Below are the code and all the weights of a small trained network. Each question names an input and a class and asks about switching units off, where a switched-off unit gives its printed mean instead of its output.

import numpy as np


def w(rows, s, z=0):
    codes = np.array(rows[::2]) - 128.0
    scale = np.full(codes.shape[1], s)
    scale[-1] = z or s
    return codes * scale


def f(y):
    return y / 2 * (1 + np.tanh(0.7978845608 * (y + 0.044715 * y**3)))


def log_softmax(a):
    a = a - a.max(-1, keepdims=True)
    return a - np.log(np.exp(a).sum(-1, keepdims=True))


def net(x, mask):
    res = np.array(x, float).reshape(1, 3) / 4 @ E
    y = f(res @ A[0][:, :-1].T + A[0][:, -1])
    res = res + np.where(mask, y, B[0][:, -1]) @ B[0][:, :-1]
    return log_softmax(res[-1] @ U[:, :-1].T + U[:, -1])


A, B = {}, {}
E = w([
[210,118,73,184,141,88,182],'x0',
[71,10,157,123,117,66,135],'x1',
[125,101,200,196,226,172,135],'x2',
],0.013)
A[0] = w([
[109,135,68,64,125,70,125,176],'n1',
[131,163,84,93,71,139,131,44],'n2',
[121,130,132,172,163,170,149,1],'n3',
[112,113,183,112,82,163,59,46],'n4',
[65,11,125,113,107,9,128,69],'n5',
[162,195,97,103,120,181,135,231],'n6',
[108,136,106,64,69,80,141,177],'n7',
[117,149,93,138,51,106,113,82],'n8',
[205,100,82,199,136,45,196,140],'n9',
[111,126,164,186,210,183,125,97],'n10',
[102,163,187,67,118,154,131,56],'n11',
[74,102,144,79,130,159,68,162],'n12',
],0.011,0.0056)
B[0] = w([
[97,96,183,126,178,184,104,190],'n1',
[209,23,134,164,144,119,62,167],'n2',
[254,69,154,182,95,172,133,146],'n3',
[161,92,93,137,59,188,155,164],'n4',
[202,198,71,213,142,106,37,254],'n5',
[100,161,87,175,155,123,39,220],'n6',
[84,51,154,132,161,121,110,202],'n7',
[199,38,197,89,144,121,132,167],'n8',
[37,94,61,65,81,234,175,243],'n9',
[113,45,174,168,169,135,90,206],'n10',
[179,132,68,175,31,200,217,160],'n11',
[69,145,97,132,99,198,204,196],'n12',
],0.0098,0.014)
U = w([
[130,19,207,139,157,147,119,109],'0',
[105,123,65,121,49,215,195,106],'1',
[167,194,69,203,130,133,65,117],'2',
[1,158,136,100,171,112,113,253],'3',
[142,132,148,118,113,69,198,115],'4',
[142,168,162,122,100,68,175,109],'5',
[144,145,176,91,116,108,170,110],'6',
],0.012,0.019)

Each question gives the input, the list of numbers given to net, and the class t.
The units are the neurons (one row each of A and B). Each row of codes is followed by its name. A weight is (code - 128) times the scale printed after its matrix; where a second scale follows, it is the last column's (A, B and U).
mask holds one flag per neuron, in row order. A switched-off neuron (its flag False) gives its mean, the last column of its row in B, instead of its output. The means were averaged over made-up inputs and are rounded, as every weight is.
A unit's drop is (log p(t) with every unit on - log p(t) with that unit switched off) / (log p(t) with every unit on - log p(t) with every unit switched off).
The circuit of an input: a set's keep is (log p(t) with only the set's units on - log p(t) with every unit switched off) / (log p(t) with every unit on - log p(t) with every unit switched off). Starting from all 12 units, units are removed one at a time, each time the one whose removal leaves the highest keep (on an exact tie, the one counted first), for as long as the keep stays at least 0.8.
circuit, biggest first: the units of the circuit, biggest drop first
most important unit: the unit with the biggest drop
k most important neurons: the k neurons with the biggest drops, biggest first
drop when u is switched off: that unit's drop, to one decimal
input [2,-2,-4], class 0: 2 most important neurons => [n5, n2]
input [1,-3,1], class 3: circuit, biggest first => [n5, n11]
input [-8,6,4], class 1: circuit, biggest first => [n12]
input [4,5,-7], class 0: 2 most important neurons => [n7, n8]
input [-7,4,-5], class 1: 3 most important neurons => [n12, n11, n4]
input [3,-1,2], class 3: circuit, biggest first => [n5, n11, n2]
input [-1,0,2], class 3: circuit, biggest first => [n2, n11]
input [7,7,-2], class 1: 4 most important neurons => [n9, n6, n2, n10]
input [-5,7,4], class 2: 2 most important neurons => [n5, n9]
input [2,-4,-6], class 0: 3 most important neurons => [n5, n2, n8]
input [0,-8,-8], class 0: 2 most important neurons => [n8, n5]
input [-2,1,-1], class 3: 2 most important neurons => [n9, n5]
input [5,6,-4], class 2: 2 most important neurons => [n5, n12]
input [1,2,-3], class 3: most important unit => n10
input [7,6,2], class 1: 2 most important neurons => [n9, n6]
input [-8,7,-3], class 1: 4 most important neurons => [n12, n4, n11, n6]
input [-3,2,2], class 3: 2 most important neurons => [n9, n3]
input [8,-5,-6], class 1: 3 most important neurons => [n9, n5, n10]
input [3,6,-5], class 2: 2 most important neurons => [n5, n10]
input [4,-2,6], class 0: circuit, biggest first => [n10]
input [4,7,-1], class 2: drop when n5 is switched off => 2.0
input [-3,5,1], class 2: drop when n5 is switched off => 0.6
input [2,2,2], class 3: drop when n11 is switched off => 0.3
input [7,6,1], class 1: drop when n1 is switched off => 0.0
